Below are the code and all the weights of a small trained network. Each question names an input and a class and asks about switching units off, where a switched-off unit gives its printed mean instead of its output.

import numpy as np


def w(rows, s, z=0):
    codes = np.array(rows[::2]) - 128.0
    scale = np.full(codes.shape[1], s)
    scale[-1] = z or s
    return codes * scale


def f(y):
    return np.maximum(y, 0)


def log_softmax(a):
    a = a - a.max(-1, keepdims=True)
    return a - np.log(np.exp(a).sum(-1, keepdims=True))


def net(x, mask):
    res = np.array(x, float).reshape(1, 8) / 4 @ E
    y = f(res @ A[0][:, :-1].T + A[0][:, -1])
    res = res + np.where(mask, y, B[0][:, -1]) @ B[0][:, :-1]
    return log_softmax(res[-1] @ U[:, :-1].T + U[:, -1])


A, B = {}, {}
E = w([
[134,124,130,118,136,134,127,132,127,122],'x0',
[185,184,78,97,109,146,1,43,137,160],'x1',
[123,75,83,60,68,187,238,62,133,191],'x2',
[141,133,109,134,137,108,139,129,134,138],'x3',
[114,147,118,137,109,128,130,136,126,134],'x4',
[132,115,127,123,118,131,124,127,132,99],'x5',
[20,106,102,49,159,81,84,137,236,143],'x6',
[139,138,109,132,126,117,139,135,137,129],'x7',
],0.0086)
A[0] = w([
[72,82,156,156,133,116,188,207,128,115,80],'n1',
[111,149,146,207,199,100,60,187,127,130,111],'n2',
[173,124,137,182,99,148,140,115,78,126,116],'n3',
[166,87,103,92,105,185,192,100,130,166,118],'n4',
[131,182,194,173,167,67,50,197,123,63,107],'n5',
[224,109,97,157,122,157,147,167,81,114,196],'n6',
[154,188,170,157,152,73,80,202,142,85,125],'n7',
[210,184,156,197,104,164,159,120,57,80,166],'n8',
[102,110,115,81,80,135,188,89,130,183,91],'n9',
[183,170,92,94,103,149,70,103,169,136,61],'n10',
[136,123,158,167,177,86,98,125,143,111,114],'n11',
[65,96,134,89,133,62,108,129,226,133,148],'n12',
[78,123,95,105,159,133,105,155,208,125,164],'n13',
[114,112,127,141,162,142,115,114,94,157,3],'n14',
[90,117,189,136,148,137,193,166,131,118,68],'n15',
[33,143,88,32,171,70,103,129,194,103,133],'n16',
[153,156,93,96,101,185,1,59,142,151,61],'n17',
[77,127,137,76,131,101,110,153,247,140,164],'n18',
[133,101,114,78,87,142,181,100,164,149,107],'n19',
[100,80,162,147,123,119,201,231,151,110,69],'n20',
],0.0078,0.002)
B[0] = w([
[182,201,101,85,180,71,183,53,91,71,218],'n1',
[110,101,69,115,87,174,163,115,164,92,225],'n2',
[122,125,176,136,120,103,72,153,130,206,201],'n3',
[95,57,90,147,120,205,93,116,200,123,237],'n4',
[92,84,47,99,92,170,128,102,199,100,254],'n5',
[126,118,175,174,69,108,82,182,96,186,220],'n6',
[74,40,66,172,106,165,127,101,145,106,227],'n7',
[110,126,196,177,91,116,79,205,106,255,254],'n8',
[52,96,87,95,103,164,118,108,180,87,222],'n9',
[150,172,123,77,183,63,182,68,62,111,193],'n10',
[105,134,91,119,125,182,117,117,143,127,180],'n11',
[151,133,205,165,113,136,113,178,112,193,214],'n12',
[145,134,178,159,105,134,96,182,119,193,194],'n13',
[113,176,109,133,132,143,117,157,113,141,129],'n14',
[161,190,80,66,194,99,142,79,76,80,198],'n15',
[132,95,196,173,63,97,99,168,82,181,230],'n16',
[178,156,99,75,156,40,173,53,71,100,233],'n17',
[113,158,198,125,81,134,96,140,116,163,215],'n18',
[76,69,93,134,96,152,123,104,176,123,210],'n19',
[184,195,114,109,190,96,184,72,60,122,225],'n20',
],0.0075,0.0085)
U = w([
[146,123,253,182,109,132,95,235,122,187,249],'0',
[85,50,27,141,123,227,122,122,222,107,92],'1',
[215,223,106,103,190,52,149,61,88,100,50],'2',
],0.013,0.0011)

Each question gives the input, the list of numbers given to net, and the class t.
The units are the neurons (one row each of A and B). Each row of codes is followed by its name. A weight is (code - 128) times the scale printed after its matrix; where a second scale follows, it is the last column's (A, B and U).
mask holds one flag per neuron, in row order. A switched-off neuron (its flag False) gives its mean, the last column of its row in B, instead of its output. The means were averaged over made-up inputs and are rounded, as every weight is.
A unit's drop is (log p(t) with every unit on - log p(t) with that unit switched off) / (log p(t) with every unit on - log p(t) with every unit switched off).
The circuit of an input: a set's keep is (log p(t) with only the set's units on - log p(t) with every unit switched off) / (log p(t) with every unit on - log p(t) with every unit switched off). Starting from the 12 units with the biggest drops (on a tie, the unit counted first), units are removed one at a time, each time the one whose removal leaves the highest keep (on an exact tie, the one counted first), for as long as the keep stays at least 0.8.
units of the circuit, in order: the units of the circuit, biggest drop first
most important unit: the unit with the biggest drop
top k neurons: the k neurons with the biggest drops, biggest first
drop when u is switched off: that unit's drop, to one decimal
input [5,7,5,-6,-8,-2,-2,-2], class 2: units of the circuit, in order => [n17]
input [1,5,-1,-7,-8,4,4,-6], class 2: top 3 neurons => [n17; n8; n10]
input [3,6,-7,2,-5,2,4,3], class 1: top 2 neurons => [n5; n7]
input [6,5,2,-1,-8,1,4,1], class 2: top 4 neurons => [n17; n8; n10; n6]
input [8,-5,-5,8,7,1,3,1], class 1: top 4 neurons => [n5; n7; n17; n2]
input [-5,-4,-6,8,3,-4,5,-4], class 1: top 3 neurons => [n5; n2; n7]
input [-2,8,-8,1,5,-4,-3,2], class 1: top 2 neurons => [n5; n7]
input [-8,-2,-8,-5,-7,6,7,-7], class 1: top 2 neurons => [n5; n2]
input [-1,-7,5,4,5,6,3,7], class 2: top 2 neurons => [n20; n1]
input [-1,-8,2,4,7,-2,8,5], class 0: top 2 neurons => [n16; n12]
input [-4,-7,-6,0,-6,6,3,-5], class 2: top 3 neurons => [n1; n20; n15]
input [4,-5,-4,7,-5,-2,-1,5], class 2: top 3 neurons => [n20; n1; n4]
input [-2,6,-1,7,0,-1,4,7], class 2: top 2 neurons => [n17; n10]
input [-4,0,6,-3,8,-8,-7,3], class 0: most important unit => n8
input [-7,-7,5,6,-3,8,1,-2], class 2: top 2 neurons => [n20; n1]
input [0,7,5,2,-7,8,-3,-4], class 2: top 2 neurons => [n17; n10]
input [6,-4,3,-2,-7,5,-1,-1], class 2: drop when n7 is switched off => 0.2
input [-5,2,-5,-5,5,0,3,-3], class 1: drop when n5 is switched off => 0.5
input [-4,2,-6,-6,0,-6,-4,-1], class 1: drop when n5 is switched off => 0.4
input [2,4,-1,7,7,6,5,-2], class 0: drop when n16 is switched off => 0.1
input [7,6,4,-3,-4,-4,7,3], class 0: most important unit => n16
